Here is a tiny trained network, its code and every weight. The questions are about switching its units off for an input and a class, where a switched-off unit gives its printed mean instead of its output.

import numpy as np


def w(rows, s, z=0):
    codes = np.array(rows[::2]) - 128.0
    scale = np.full(codes.shape[1], s)
    scale[-1] = z or s
    return codes * scale


def f(y):
    return y / 2 * (1 + np.tanh(0.7978845608 * (y + 0.044715 * y**3)))


def log_softmax(a):
    a = a - a.max(-1, keepdims=True)
    return a - np.log(np.exp(a).sum(-1, keepdims=True))


def net(x, mask):
    res = np.array(x, float).reshape(1, 4) / 4 @ E
    y = f(res @ A[0][:, :-1].T + A[0][:, -1])
    res = res + np.where(mask, y, B[0][:, -1]) @ B[0][:, :-1]
    return log_softmax(res[-1] @ U[:, :-1].T + U[:, -1])


A, B = {}, {}
E = w([
[125,148,102,136,80,38,164,141,161,178],'x0',
[75,145,164,197,161,130,183,174,95,148],'x1',
[144,109,248,181,141,43,68,74,156,157],'x2',
[229,122,146,125,153,121,194,108,110,172],'x3',
],0.015)
A[0] = w([
[2,122,195,202,170,121,158,199,111,138,99],'n1',
[137,98,151,134,138,114,82,84,173,145,75],'n2',
[202,102,104,109,71,145,76,69,157,118,88],'n3',
[82,182,129,143,41,86,127,155,193,129,88],'n4',
[128,132,101,80,86,114,54,86,218,88,89],'n5',
[147,78,168,137,216,185,84,122,98,52,48],'n6',
[157,152,110,145,52,80,164,165,223,176,88],'n7',
[135,69,249,166,141,90,84,113,184,148,47],'n8',
[254,94,153,102,208,112,168,103,31,172,2],'n9',
[16,80,133,133,135,112,28,144,93,39,70],'n10',
],0.0099,0.0058)
B[0] = w([
[195,132,142,190,77,149,193,156,184,158,239],'n1',
[72,100,99,154,128,182,126,167,133,151,183],'n2',
[160,124,163,155,127,108,212,151,166,91,199],'n3',
[106,167,125,122,172,53,83,100,76,102,189],'n4',
[190,118,168,193,33,128,181,171,150,161,212],'n5',
[115,172,168,131,218,77,147,136,57,52,208],'n6',
[93,132,171,105,250,123,119,110,65,92,202],'n7',
[123,60,60,47,124,185,127,170,104,95,254],'n8',
[89,170,96,141,77,83,49,87,199,190,212],'n9',
[101,176,97,110,129,104,89,58,129,202,236],'n10',
],0.011,0.016)
U = w([
[131,153,137,133,109,107,71,61,153,174,253],'0',
[210,111,223,179,107,133,192,167,149,133,61],'1',
[120,85,10,61,128,184,145,210,96,84,89],'2',
[149,146,240,123,215,99,113,97,68,70,56],'3',
],0.011,0.0062)

Each question gives the input, the list of numbers given to net, and the class t.
The units are the neurons (one row each of A and B). Each row of codes is followed by its name. A weight is (code - 128) times the scale printed after its matrix; where a second scale follows, it is the last column's (A, B and U).
mask holds one flag per neuron, in row order. A switched-off neuron (its flag False) gives its mean, the last column of its row in B, instead of its output. The means were averaged over made-up inputs and are rounded, as every weight is.
A unit's drop is (log p(t) with every unit on - log p(t) with that unit switched off) / (log p(t) with every unit on - log p(t) with every unit switched off).
The circuit of an input: a set's keep is (log p(t) with only the set's units on - log p(t) with every unit switched off) / (log p(t) with every unit on - log p(t) with every unit switched off). Starting from all 10 units, units are removed one at a time, each time the one whose removal leaves the highest keep (on an exact tie, the one counted first), for as long as the keep stays at least 0.8.
units of the circuit, in order: the units of the circuit, biggest drop first
unit that matters most: the unit with the biggest drop
top k neurons: the k neurons with the biggest drops, biggest first
drop when u is switched off: that unit's drop, to one decimal
input [-5,-8,-3,-8], class 0: unit that matters most : n10
input [4,3,4,2], class 2: units of the circuit, in order : n8, n5
input [-6,2,-5,1], class 3: top 2 neurons : n8, n6
input [0,-2,-2,-2], class 0: top 2 neurons : n8, n1
input [2,-8,-8,1], class 1: units of the circuit, in order : n8, n5
input [8,-5,4,-1], class 3: top 2 neurons : n7, n4
input [6,-5,5,5], class 3: top 4 neurons : n7, n1, n10, n3
input [-1,8,7,-8], class 0: top 3 neurons : n10, n5, n3
input [-5,6,5,3], class 1: top 2 neurons : n1, n7
input [-3,-3,-5,7], class 0: top 2 neurons : n9, n8
input [1,8,-8,-6], class 1: top 2 neurons : n1, n8
input [-2,-8,-8,0], class 1: top 2 neurons : n8, n5
input [4,1,2,4], class 0: top 2 neurons : n6, n9
input [-5,7,0,-5], class 1: unit that matters most : n1
input [8,-1,-5,-5], class 3: units of the circuit, in order : n7, n4
input [0,7,8,-7], class 2: drop when n2 is switched off : 0.1
input [5,2,5,5], class 0: drop when n9 is switched off : 2.4
input [-4,4,-2,0], class 1: drop when n1 is switched off : 0.6
